Here is a tiny trained network, its code and every weight. The questions are about switching its units off for an input and a target symbol, where a switched-off unit gives its printed mean instead of its output.

import numpy as np


def w(rows, s, z=0):
    codes = np.array(rows[::2]) - 128.0
    scale = np.full(codes.shape[1], s)
    scale[-1] = z or s
    return codes * scale


def f(y):
    return y / 2 * (1 + np.tanh(0.7978845608 * (y + 0.044715 * y**3)))


def softmax(a):
    e = np.exp(a - a.max(-1, keepdims=True))
    return e / e.sum(-1, keepdims=True)


def log_softmax(a):
    a = a - a.max(-1, keepdims=True)
    return a - np.log(np.exp(a).sum(-1, keepdims=True))


def net(x, mask):
    ids = ['γεζηθλξπστφψ'.index(c) for c in x.split()]
    T = len(ids)
    res = E[ids] + P[:T]
    q, k, v = (res @ M[0].T for M in (Q, K, V))
    z = softmax(np.where(np.tri(T) > 0, q @ k.T / 2**0.5, -1e9)) @ v
    res = res + np.where(mask[0], z, O[0][:, -1]) @ O[0][:, :-1]
    y = f(res @ A[0][:, :-1].T + A[0][:, -1])
    res = res + np.where(mask[1:13], y, B[0][:, -1]) @ B[0][:, :-1]
    return log_softmax(res[-1] @ U[:, :-1].T + U[:, -1])


Q, K, V, O, A, B = {}, {}, {}, {}, {}, {}
E = w([
[61,126,152,114,151],'γ',
[123,22,107,57,168],'ε',
[65,115,15,104,129],'ζ',
[184,71,233,114,112],'η',
[139,176,225,83,103],'θ',
[89,63,129,183,189],'λ',
[99,180,167,18,96],'ξ',
[143,205,55,68,134],'π',
[111,145,44,89,94],'σ',
[161,4,183,109,159],'τ',
[137,137,169,173,133],'φ',
[109,94,227,180,184],'ψ',
],0.012)
P = w([
[4,149,166,31,217],'0',
[118,98,136,76,60],'1',
[106,232,72,44,225],'2',
[129,99,132,78,66],'3',
[108,220,84,45,232],'4',
[135,99,129,81,67],'5',
[102,223,89,62,238],'6',
[143,97,128,76,70],'7',
[97,227,89,68,241],'8',
[145,95,124,80,71],'9',
[104,225,85,57,235],'10',
[153,95,125,82,74],'11',
],0.012)
Q[0] = w([
[150,144,174,205,18],'h1',
[108,209,195,94,250],'h1',
],0.022)
K[0] = w([
[253,189,154,208,83],'h1',
[1,164,211,59,143],'h1',
],0.021)
V[0] = w([
[149,234,201,50,33],'h1',
[215,176,254,166,199],'h1',
],0.023)
O[0] = w([
[74,207,251,159,101,188],'h1',
[219,161,182,200,190,2],'h1',
],0.016,0.0098)
A[0] = w([
[166,82,176,106,77,78],'n1',
[158,105,113,202,4,177],'n2',
[133,137,110,82,172,204],'n3',
[93,161,144,151,155,85],'n4',
[127,55,154,181,78,255],'n5',
[94,131,107,114,147,58],'n6',
[143,141,122,116,180,86],'n7',
[134,6,188,171,78,41],'n8',
[146,140,148,127,99,128],'n9',
[129,166,143,164,84,76],'n10',
[101,121,129,95,139,174],'n11',
[132,107,120,111,145,65],'n12',
],0.018,0.0088)
B[0] = w([
[185,213,119,79,140,152],'n1',
[141,134,113,251,195,156],'n2',
[67,130,152,159,148,217],'n3',
[142,160,129,113,81,219],'n4',
[150,49,221,52,148,164],'n5',
[200,87,189,140,89,219],'n6',
[141,65,141,114,81,160],'n7',
[36,174,65,220,27,148],'n8',
[117,101,56,144,89,171],'n9',
[134,69,108,137,185,210],'n10',
[131,165,86,125,186,254],'n11',
[173,186,111,142,77,169],'n12',
],0.02,0.026)
U = w([
[67,152,129,179,77,82],'γ',
[167,179,143,222,119,112],'ε',
[32,28,142,186,123,65],'ζ',
[106,104,223,133,85,255],'η',
[201,216,146,79,132,163],'θ',
[136,76,193,213,193,66],'λ',
[129,162,170,183,254,181],'ξ',
[136,171,67,207,182,107],'π',
[254,134,162,101,115,130],'σ',
[196,64,99,148,128,7],'τ',
[113,57,176,43,139,243],'φ',
[180,110,102,57,48,58],'ψ',
],0.0077,0.0051)

Each question gives the input, a string of symbols that net reads in full, and the target symbol t.
The units are the heads (2 rows each of Q, K, V and O) and the neurons (one row each of A and B). Each row of codes is followed by its name. A weight is (code - 128) times the scale printed after its matrix; where a second scale follows, it is the last column's (O, A, B and U).
mask holds one flag per unit, heads first, then neurons. A switched-off unit (its flag False) gives its mean, the last column of its rows in O or B, instead of its output. The means were averaged over made-up inputs and are rounded, as every weight is.
A unit's drop is (log p(t) with every unit on - log p(t) with that unit switched off) / (log p(t) with every unit on - log p(t) with every unit switched off).
The circuit of an input: a set's keep is (log p(t) with only the set's units on - log p(t) with every unit switched off) / (log p(t) with every unit on - log p(t) with every unit switched off). Starting from the 12 units with the biggest drops (on a tie, the unit counted first), units are removed one at a time, each time the one whose removal leaves the highest keep (on an exact tie, the one counted first), for as long as the keep stays at least 0.8.
circuit, biggest first: the units of the circuit, biggest drop first
unit that matters most: the unit with the biggest drop
top k neurons: the k neurons with the biggest drops, biggest first
input τ γ σ π ζ π, target π: top 3 neurons => [n11; n5; n2]
input ξ σ π ε π γ λ, target γ: top 2 neurons => [n4; n6]
input φ η σ σ λ, target η: top 3 neurons => [n11; n7; n10]
input σ ε η ξ τ θ ψ ε τ π γ θ, target σ: unit that matters most => n4
input σ γ ζ γ τ ψ π, target φ: top 2 neurons => [n6; n2]
input ξ σ η, target γ: circuit, biggest first => [n9; h1]
input σ ψ ε π η ψ ε θ ξ π ε, target φ: circuit, biggest first => [h1; n8]
input ε π λ ψ θ ψ ψ ε η, target π: top 4 neurons => [n3; n5; n12; n11]
input ε λ η ζ γ ζ γ ε ε λ θ ε, target ψ: top 2 neurons => [n6; n12]
input γ γ ξ, target ξ: circuit, biggest first => [n4; n9]
input λ σ γ ξ, target θ: top 3 neurons => [n1; n3; n11]
input τ ε φ φ ξ ε λ φ λ, target ζ: top 4 neurons => [n3; n7; n11; n6]
input π λ φ λ γ ε ψ ζ γ σ, target ξ: top 4 neurons => [n2; n11; n4; n9]
input η λ π, target σ: top 3 neurons => [n4; n7; n3]
input ψ π ε ζ η, target λ: unit that matters most => h1
input λ τ ξ γ γ τ ξ ξ η, target τ: top 2 neurons => [n12; n7]
input ε ε π η σ σ ξ λ ε, target π: circuit, biggest first => [n3; h1; n12; n11]
input λ ψ τ λ θ ξ γ ψ, target η: circuit, biggest first => [n11; h1]
input λ π ε, target τ: top 2 neurons => [n12; n7]
input φ ζ φ γ γ, target η: circuit, biggest first => [n11; h1; n7; n10]
input η ε σ, target σ: unit that matters most => h1
input η σ λ λ θ τ ζ, target σ: top 2 neurons => [n3; n4]
input π π γ ψ τ π τ ξ, target θ: top 3 neurons => [n3; n1; n6]
input τ φ φ σ γ π γ, target ζ: circuit, biggest first => [h1; n3; n7; n11]
input η π π ε η, target σ: circuit, biggest first => [h1; n3]
input ξ φ η φ ε η ε ξ γ, target γ: circuit, biggest first => [h1; n9]
input ψ π λ φ τ, target λ: circuit, biggest first => [h1; n7; n4; n3]
